Here is a tiny trained network, its code and every weight. The questions are about switching its units off for an input and a target symbol, where a switched-off unit gives its printed mean instead of its output.

import numpy as np


def w(rows, s, z=0):
    codes = np.array(rows[::2]) - 128.0
    scale = np.full(codes.shape[1], s)
    scale[-1] = z or s
    return codes * scale


def f(y):
    return y / 2 * (1 + np.tanh(0.7978845608 * (y + 0.044715 * y**3)))


def softmax(a):
    e = np.exp(a - a.max(-1, keepdims=True))
    return e / e.sum(-1, keepdims=True)


def log_softmax(a):
    a = a - a.max(-1, keepdims=True)
    return a - np.log(np.exp(a).sum(-1, keepdims=True))


def net(x, mask):
    ids = ['ΓΔΠαβξφ'.index(c) for c in x.split()]
    T = len(ids)
    res = E[ids] + P[:T]
    q, k, v = (res @ M[0].T for M in (Q, K, V))
    z = softmax(np.where(np.tri(T) > 0, q @ k.T / 3**0.5, -1e9)) @ v
    res = res + np.where(mask[0], z, O[0][:, -1]) @ O[0][:, :-1]
    y = f(res @ A[0][:, :-1].T + A[0][:, -1])
    res = res + np.where(mask[1:13], y, B[0][:, -1]) @ B[0][:, :-1]
    return log_softmax(res[-1] @ U[:, :-1].T + U[:, -1])


Q, K, V, O, A, B = {}, {}, {}, {}, {}, {}
E = w([
[50,141,58,95,208,75],'Γ',
[147,53,177,181,76,84],'Δ',
[97,42,190,162,77,169],'Π',
[83,107,168,216,167,114],'α',
[93,141,84,140,180,20],'β',
[110,88,75,95,94,70],'ξ',
[49,85,250,139,102,172],'φ',
],0.013)
P = w([
[110,165,49,249,125,131],'0',
[122,62,132,103,169,116],'1',
[141,158,107,130,96,124],'2',
[126,71,123,103,168,114],'3',
[113,155,122,125,90,128],'4',
[122,70,125,102,169,114],'5',
[91,156,128,122,86,124],'6',
[119,67,129,105,175,115],'7',
[71,156,131,123,81,119],'8',
[126,70,126,101,173,111],'9',
[55,158,135,118,79,113],'10',
[125,69,126,103,169,110],'11',
[42,158,142,116,78,106],'12',
],0.012)
Q[0] = w([
[83,157,97,159,176,166],'head 0',
[156,251,184,163,92,91],'head 0',
[154,14,135,158,181,49],'head 0',
],0.019)
K[0] = w([
[155,181,104,132,193,200],'head 0',
[160,195,254,102,141,46],'head 0',
[99,45,61,234,120,67],'head 0',
],0.018)
V[0] = w([
[76,108,84,47,23,103],'head 0',
[59,218,167,108,198,9],'head 0',
[73,30,103,59,232,245],'head 0',
],0.012)
O[0] = w([
[177,94,28,222,63,159,149],'head 0',
[173,191,254,99,38,37,155],'head 0',
[157,17,166,205,151,4,2],'head 0',
],0.0078,0.0041)
A[0] = w([
[150,128,165,128,94,171,208],'neuron 0',
[199,105,191,98,58,178,107],'neuron 1',
[171,102,127,100,168,162,89],'neuron 2',
[191,189,149,254,119,177,93],'neuron 3',
[187,135,159,101,113,121,68],'neuron 4',
[143,159,87,63,133,99,197],'neuron 5',
[175,155,118,97,172,178,3],'neuron 6',
[188,126,143,64,179,159,114],'neuron 7',
[162,169,123,168,97,95,90],'neuron 8',
[174,160,95,186,103,168,106],'neuron 9',
[143,182,139,121,81,140,55],'neuron 10',
[89,117,165,144,47,142,99],'neuron 11',
],0.018,0.0068)
B[0] = w([
[103,109,124,191,114,110,194],'neuron 0',
[103,162,151,195,134,179,184],'neuron 1',
[134,124,65,179,208,131,153],'neuron 2',
[101,145,134,204,106,182,160],'neuron 3',
[154,164,52,15,132,72,147],'neuron 4',
[96,128,151,182,127,147,228],'neuron 5',
[224,24,4,80,3,133,146],'neuron 6',
[210,176,192,119,167,129,166],'neuron 7',
[102,74,140,135,135,245,171],'neuron 8',
[130,132,162,60,159,79,168],'neuron 9',
[163,109,94,157,130,55,163],'neuron 10',
[150,118,94,42,149,101,254],'neuron 11',
],0.019,0.009)
U = w([
[132,93,25,50,181,126,145],'Γ',
[214,125,37,190,137,199,82],'Δ',
[157,98,18,194,243,163,1],'Π',
[196,119,106,171,178,194,97],'α',
[187,141,29,213,159,116,63],'β',
[59,174,38,254,63,239,235],'ξ',
[174,3,102,219,129,81,234],'φ',
],0.0045,0.0041)

Each question gives the input, a string of symbols that net reads in full, and the target symbol t.
The units are the heads (3 rows each of Q, K, V and O) and the neurons (one row each of A and B). Each row of codes is followed by its name. A weight is (code - 128) times the scale printed after its matrix; where a second scale follows, it is the last column's (O, A, B and U).
mask holds one flag per unit, heads first, then neurons. A switched-off unit (its flag False) gives its mean, the last column of its rows in O or B, instead of its output. The means were averaged over made-up inputs and are rounded, as every weight is.
A unit's drop is (log p(t) with every unit on - log p(t) with that unit switched off) / (log p(t) with every unit on - log p(t) with every unit switched off).
The circuit of an input: a set's keep is (log p(t) with only the set's units on - log p(t) with every unit switched off) / (log p(t) with every unit on - log p(t) with every unit switched off). Starting from the 12 units with the biggest drops (on a tie, the unit counted first), units are removed one at a time, each time the one whose removal leaves the highest keep (on an exact tie, the one counted first), for as long as the keep stays at least 0.8.
circuit, biggest first: the units of the circuit, biggest drop first
most important unit: the unit with the biggest drop
k most important neurons: the k neurons with the biggest drops, biggest first
input β α Δ Π ξ β α ξ ξ ξ Π α, target β: 4 most important neurons -> (neuron 10; neuron 1; neuron 4; neuron 0)
input β α ξ α β Π, target β: most important unit -> neuron 1
input Π ξ Π α ξ α Γ Π, target Π: circuit, biggest first -> (head 0; neuron 2)
input Γ α Δ ξ ξ Π ξ Δ, target Γ: circuit, biggest first -> (neuron 4; head 0)
input Π ξ Δ Δ ξ Δ β, target ξ: 2 most important neurons -> (neuron 11; neuron 5)
input Π Γ Π β, target Π: circuit, biggest first -> (head 0; neuron 2)
input β Π β Π, target β: 3 most important neurons -> (neuron 1; neuron 10; neuron 4)
input ξ ξ α Γ φ Δ β α φ φ α, target Γ: circuit, biggest first -> (neuron 11; head 0)
input φ ξ φ ξ ξ α ξ φ ξ Γ ξ, target Γ: circuit, biggest first -> (head 0; neuron 11; neuron 9; neuron 1)
input ξ ξ φ Δ Γ β Π ξ Π Π ξ Δ, target ξ: circuit, biggest first -> (neuron 1; head 0)
input Δ ξ φ ξ ξ β Γ ξ ξ Γ ξ Δ, target Δ: circuit, biggest first -> (head 0; neuron 6; neuron 7)
input ξ ξ ξ β Δ, target ξ: circuit, biggest first -> (neuron 3; head 0)
input α φ Π φ α ξ α, target Γ: 4 most important neurons -> (neuron 5; neuron 1; neuron 3; neuron 11)
input Δ Γ Δ ξ Γ φ φ φ φ φ α Π Δ, target Γ: circuit, biggest first -> (neuron 11)
input ξ α β, target ξ: 3 most important neurons -> (neuron 5; neuron 8; neuron 11)
input α Δ Δ φ Π Δ Γ Δ Γ ξ β ξ, target α: 3 most important neurons -> (neuron 7; neuron 5; neuron 11)
input ξ φ Δ ξ Δ φ ξ Π, target ξ: circuit, biggest first -> (neuron 1; head 0)
input α φ Γ α φ, target φ: 3 most important neurons -> (neuron 11; neuron 0; neuron 4)
input Δ ξ Δ α, target Δ: 3 most important neurons -> (neuron 6; neuron 7; neuron 11)
input ξ φ ξ φ α ξ ξ ξ ξ Π φ φ, target ξ: most important neuron -> (neuron 1)
